Below is a small trained network, with its code and all its weights. Each question gives an input and a class and asks what happens when units are switched off, that is, made to give their printed mean instead of their output.

import numpy as np


def w(rows, s, z=0):
    codes = np.array(rows[::2]) - 128.0
    scale = np.full(codes.shape[1], s)
    scale[-1] = z or s
    return codes * scale


def f(y):
    return y / 2 * (1 + np.tanh(0.7978845608 * (y + 0.044715 * y**3)))


def log_softmax(a):
    a = a - a.max(-1, keepdims=True)
    return a - np.log(np.exp(a).sum(-1, keepdims=True))


def net(x, mask):
    res = np.array(x, float).reshape(1, 6) / 4 @ E
    y = f(res @ A[0][:, :-1].T + A[0][:, -1])
    res = res + np.where(mask, y, B[0][:, -1]) @ B[0][:, :-1]
    return log_softmax(res[-1] @ U[:, :-1].T + U[:, -1])


A, B = {}, {}
E = w([
[104,84,120,77,96,86],'x0',
[183,139,181,196,138,89],'x1',
[192,135,98,53,103,128],'x2',
[64,151,19,115,171,63],'x3',
[152,2,145,96,236,150],'x4',
[92,146,137,147,113,177],'x5',
],0.0077)
A[0] = w([
[195,56,172,133,212,201,145],'N1',
[108,48,81,71,176,54,172],'N2',
[159,86,230,166,146,191,206],'N3',
[96,188,98,194,136,99,179],'N4',
[85,209,72,205,138,86,188],'N5',
[102,70,232,176,141,197,194],'N6',
[107,57,80,73,174,55,168],'N7',
[97,236,81,190,134,96,199],'N8',
[66,180,127,227,125,122,210],'N9',
[233,103,238,142,114,155,220],'N10',
[3,90,188,189,114,178,160],'N11',
[194,74,167,130,188,179,151],'N12',
[105,61,76,69,172,55,168],'N13',
[166,24,130,98,199,137,236],'N14',
[90,123,60,7,112,138,224],'N15',
[217,165,188,131,63,102,159],'N16',
[88,115,52,5,122,123,250],'N17',
[216,159,188,130,68,107,158],'N18',
[96,193,66,38,61,193,167],'N19',
[122,212,161,231,77,101,255],'N20',
],0.0067,0.0034)
B[0] = w([
[198,68,150,69,225,203,221],'N1',
[97,23,99,56,157,39,217],'N2',
[158,70,249,146,141,203,223],'N3',
[116,208,79,191,185,105,187],'N4',
[118,225,24,192,205,101,214],'N5',
[105,57,222,170,137,206,214],'N6',
[92,43,97,74,147,46,211],'N7',
[130,235,74,167,163,110,223],'N8',
[79,182,118,232,168,116,208],'N9',
[210,109,240,127,101,152,238],'N10',
[24,70,167,185,128,158,181],'N11',
[204,87,153,72,194,183,198],'N12',
[83,42,90,64,144,41,212],'N13',
[175,34,128,50,209,123,242],'N14',
[62,133,34,16,71,150,219],'N15',
[194,157,180,142,52,56,195],'N16',
[41,120,14,2,75,133,234],'N17',
[201,153,189,141,51,59,191],'N18',
[112,238,47,86,64,213,216],'N19',
[126,199,138,235,113,69,254],'N20',
],0.0065,0.0063)
U = w([
[112,215,74,219,194,67,208],'0',
[223,144,192,146,22,75,201],'1',
[86,174,66,48,42,209,114],'2',
[210,81,170,101,213,214,2],'3',
[83,49,86,62,151,2,131],'4',
[22,100,191,204,113,176,109],'5',
],0.0069,0.00073)

Each question gives the input, the list of numbers given to net, and the class t.
The units are the neurons (one row each of A and B). Each row of codes is followed by its name. A weight is (code - 128) times the scale printed after its matrix; where a second scale follows, it is the last column's (A, B and U).
mask holds one flag per neuron, in row order. A switched-off neuron (its flag False) gives its mean, the last column of its row in B, instead of its output. The means were averaged over made-up inputs and are rounded, as every weight is.
A unit's drop is (log p(t) with every unit on - log p(t) with that unit switched off) / (log p(t) with every unit on - log p(t) with every unit switched off).
The circuit of an input: a set's keep is (log p(t) with only the set's units on - log p(t) with every unit switched off) / (log p(t) with every unit on - log p(t) with every unit switched off). Starting from the 12 units with the biggest drops (on a tie, the unit counted first), units are removed one at a time, each time the one whose removal leaves the highest keep (on an exact tie, the one counted first), for as long as the keep stays at least 0.8.
units of the circuit, in order: the units of the circuit, biggest drop first
top k neurons: the k neurons with the biggest drops, biggest first
drop of u: that unit's drop, to one decimal
input [5,-7,-1,8,-6,-3], class 2: units of the circuit, in order -> N19
input [0,-1,4,-1,-7,-1], class 0: top 2 neurons -> N20, N8
input [-3,-8,3,-2,3,-2], class 2: units of the circuit, in order -> N15, N17
input [6,-3,6,-2,-1,-3], class 2: units of the circuit, in order -> N19, N15
input [-8,6,-8,-2,0,-2], class 5: units of the circuit, in order -> N6, N11
input [8,3,1,6,-7,-4], class 0: units of the circuit, in order -> N5, N8
input [7,-1,0,2,-7,-5], class 2: units of the circuit, in order -> N19, N15
input [8,1,2,1,-3,1], class 2: top 2 neurons -> N14, N19
input [5,-8,-4,-2,-3,-5], class 2: drop of N19 -> 0.2
input [1,-4,-4,5,-3,7], class 0: drop of N13 -> 0.0
input [-3,-8,-6,3,-6,-7], class 0: drop of N5 -> 0.1
